Below are the code and all the weights of a small trained network. Each question names an input and a target symbol and asks about switching units off, where a switched-off unit gives its printed mean instead of its output.

import numpy as np


def w(rows, s, z=0):
    codes = np.array(rows[::2]) - 128.0
    scale = np.full(codes.shape[1], s)
    scale[-1] = z or s
    return codes * scale


def norm(h):
    return h / np.sqrt((h * h).mean(-1, keepdims=True) + 1e-5)


def f(y):
    return np.maximum(y, 0)


def softmax(a):
    e = np.exp(a - a.max(-1, keepdims=True))
    return e / e.sum(-1, keepdims=True)


def log_softmax(a):
    a = a - a.max(-1, keepdims=True)
    return a - np.log(np.exp(a).sum(-1, keepdims=True))


def net(x, mask):
    ids = ['βγζημξπψ'.index(c) for c in x.split()]
    T = len(ids)
    res = E[ids] + P[:T]
    u = 0
    for l in range(2):
        q, k, v = (norm(res) @ M[l].T for M in (Q, K, V))
        z = softmax(np.where(np.tri(T) > 0, q @ k.T / 3**0.5, -1e9)) @ v
        res = res + np.where(mask[u], z, O[l][:, -1]) @ O[l][:, :-1]
        u += 1
        y = f(norm(res) @ A[l][:, :-1].T + A[l][:, -1])
        res = res + np.where(mask[u : u + 4], y, B[l][:, -1]) @ B[l][:, :-1]
        u += 4
    return log_softmax(norm(res)[-1] @ U[:, :-1].T + U[:, -1])


Q, K, V, O, A, B = {}, {}, {}, {}, {}, {}
E = w([
[188,155,49],'β',
[37,95,186],'γ',
[168,141,124],'ζ',
[207,193,123],'η',
[40,165,68],'μ',
[130,179,158],'ξ',
[251,123,118],'π',
[125,106,174],'ψ',
],0.022)
P = w([
[32,183,1],'0',
[72,57,167],'1',
[138,61,110],'2',
[245,157,145],'3',
[134,225,101],'4',
[110,150,107],'5',
[169,222,96],'6',
[227,146,123],'7',
[52,66,171],'8',
[244,161,158],'9',
[244,164,159],'10',
[67,72,183],'11',
[165,219,114],'12',
],0.0055)
Q[0] = w([
[183,142,3],'L0H0',
[73,167,194],'L0H0',
[165,46,167],'L0H0',
],0.013)
K[0] = w([
[69,48,187],'L0H0',
[133,254,20],'L0H0',
[222,146,170],'L0H0',
],0.008)
V[0] = w([
[101,127,146],'L0H0',
[119,196,198],'L0H0',
[255,80,95],'L0H0',
],0.0096)
O[0] = w([
[74,2,119,110],'L0H0',
[81,146,104,254],'L0H0',
[12,171,48,107],'L0H0',
],0.008,0.00078)
A[0] = w([
[65,169,2,224],'L0N0',
[34,86,223,248],'L0N1',
[34,143,98,181],'L0N2',
[172,158,106,171],'L0N3',
],0.0093,0.0016)
B[0] = w([
[234,72,145,255],'L0N0',
[156,205,60,188],'L0N1',
[188,109,148,203],'L0N2',
[1,139,99,217],'L0N3',
],0.0095,0.006)
Q[1] = w([
[116,164,137],'L1H0',
[2,61,157],'L1H0',
[42,97,161],'L1H0',
],0.0091)
K[1] = w([
[107,255,115],'L1H0',
[136,117,120],'L1H0',
[203,200,40],'L1H0',
],0.0079)
V[1] = w([
[145,156,29],'L1H0',
[45,223,99],'L1H0',
[116,7,35],'L1H0',
],0.013)
O[1] = w([
[244,156,56,254],'L1H0',
[162,40,35,100],'L1H0',
[91,207,156,54],'L1H0',
],0.011,0.006)
A[1] = w([
[111,90,59,78],'L1N0',
[245,118,152,204],'L1N1',
[193,96,103,248],'L1N2',
[150,101,2,218],'L1N3',
],0.0086,0.0011)
B[1] = w([
[10,201,150,152],'L1N0',
[107,94,205,254],'L1N1',
[113,212,140,222],'L1N2',
[198,67,254,233],'L1N3',
],0.0098,0.0091)
U = w([
[205,161,66,202],'β',
[110,73,212,141],'γ',
[165,57,95,142],'ζ',
[201,115,77,119],'η',
[129,207,136,254],'μ',
[131,2,110,173],'ξ',
[164,205,142,30],'π',
[98,227,235,21],'ψ',
],0.0093,0.0036)

Each question gives the input, a string of symbols that net reads in full, and the target symbol t.
The units are the heads (3 rows each of Q, K, V and O) and the neurons (one row each of A and B). Each row of codes is followed by its name. A weight is (code - 128) times the scale printed after its matrix; where a second scale follows, it is the last column's (O, A, B and U).
mask holds one flag per unit, layer by layer, with each layer's heads first. A switched-off unit (its flag False) gives its mean, the last column of its rows in O or B, instead of its output. The means were averaged over made-up inputs and are rounded, as every weight is.
A unit's drop is (log p(t) with every unit on - log p(t) with that unit switched off) / (log p(t) with every unit on - log p(t) with every unit switched off).
The circuit of an input: a set's keep is (log p(t) with only the set's units on - log p(t) with every unit switched off) / (log p(t) with every unit on - log p(t) with every unit switched off). Starting from all 10 units, units are removed one at a time, each time the one whose removal leaves the highest keep (on an exact tie, the one counted first), for as long as the keep stays at least 0.8.
units of the circuit, in order: the units of the circuit, biggest drop first
k most important neurons: the k neurons with the biggest drops, biggest first
k most important neurons of layer l: the k neurons of layer l with the biggest drops, biggest first
drop when u is switched off: that unit's drop, to one decimal
input γ β π β β β, target γ: 2 most important neurons of layer 0 => L0N1, L0N0
input ψ β ζ ψ η, target ψ: units of the circuit, in order => L1H0
input ψ η ξ β β ξ μ η η, target ψ: units of the circuit, in order => L0H0, L1H0, L0N0
input μ γ β β β β ζ η β π β π, target ψ: 2 most important neurons => L1N3, L0N3
input γ η η μ ψ ξ ξ ξ ξ π β β, target γ: units of the circuit, in order => L0H0, L1H0
input μ β π, target μ: units of the circuit, in order => L1H0, L0H0, L0N0
input ψ γ ζ η η β γ β β, target ψ: 2 most important neurons of layer 1 => L1N3, L1N1
input β μ ψ, target β: units of the circuit, in order => L0N1, L1H0
input μ ψ ξ ξ μ η μ η β μ π ψ, target μ: 2 most important neurons of layer 0 => L0N1, L0N0
input ψ ψ μ ψ, target ψ: drop when L0H0 is switched off => 1.1
input γ ψ η, target γ: drop when L0N0 is switched off => 0.6
input γ η π μ ζ η β ζ ζ β γ, target μ: drop when L0N1 is switched off => 0.3
input μ β β, target μ: drop when L0N0 is switched off => 0.1
input γ ψ μ ζ β γ η ζ, target γ: most important neuron of layer 1 => L1N2
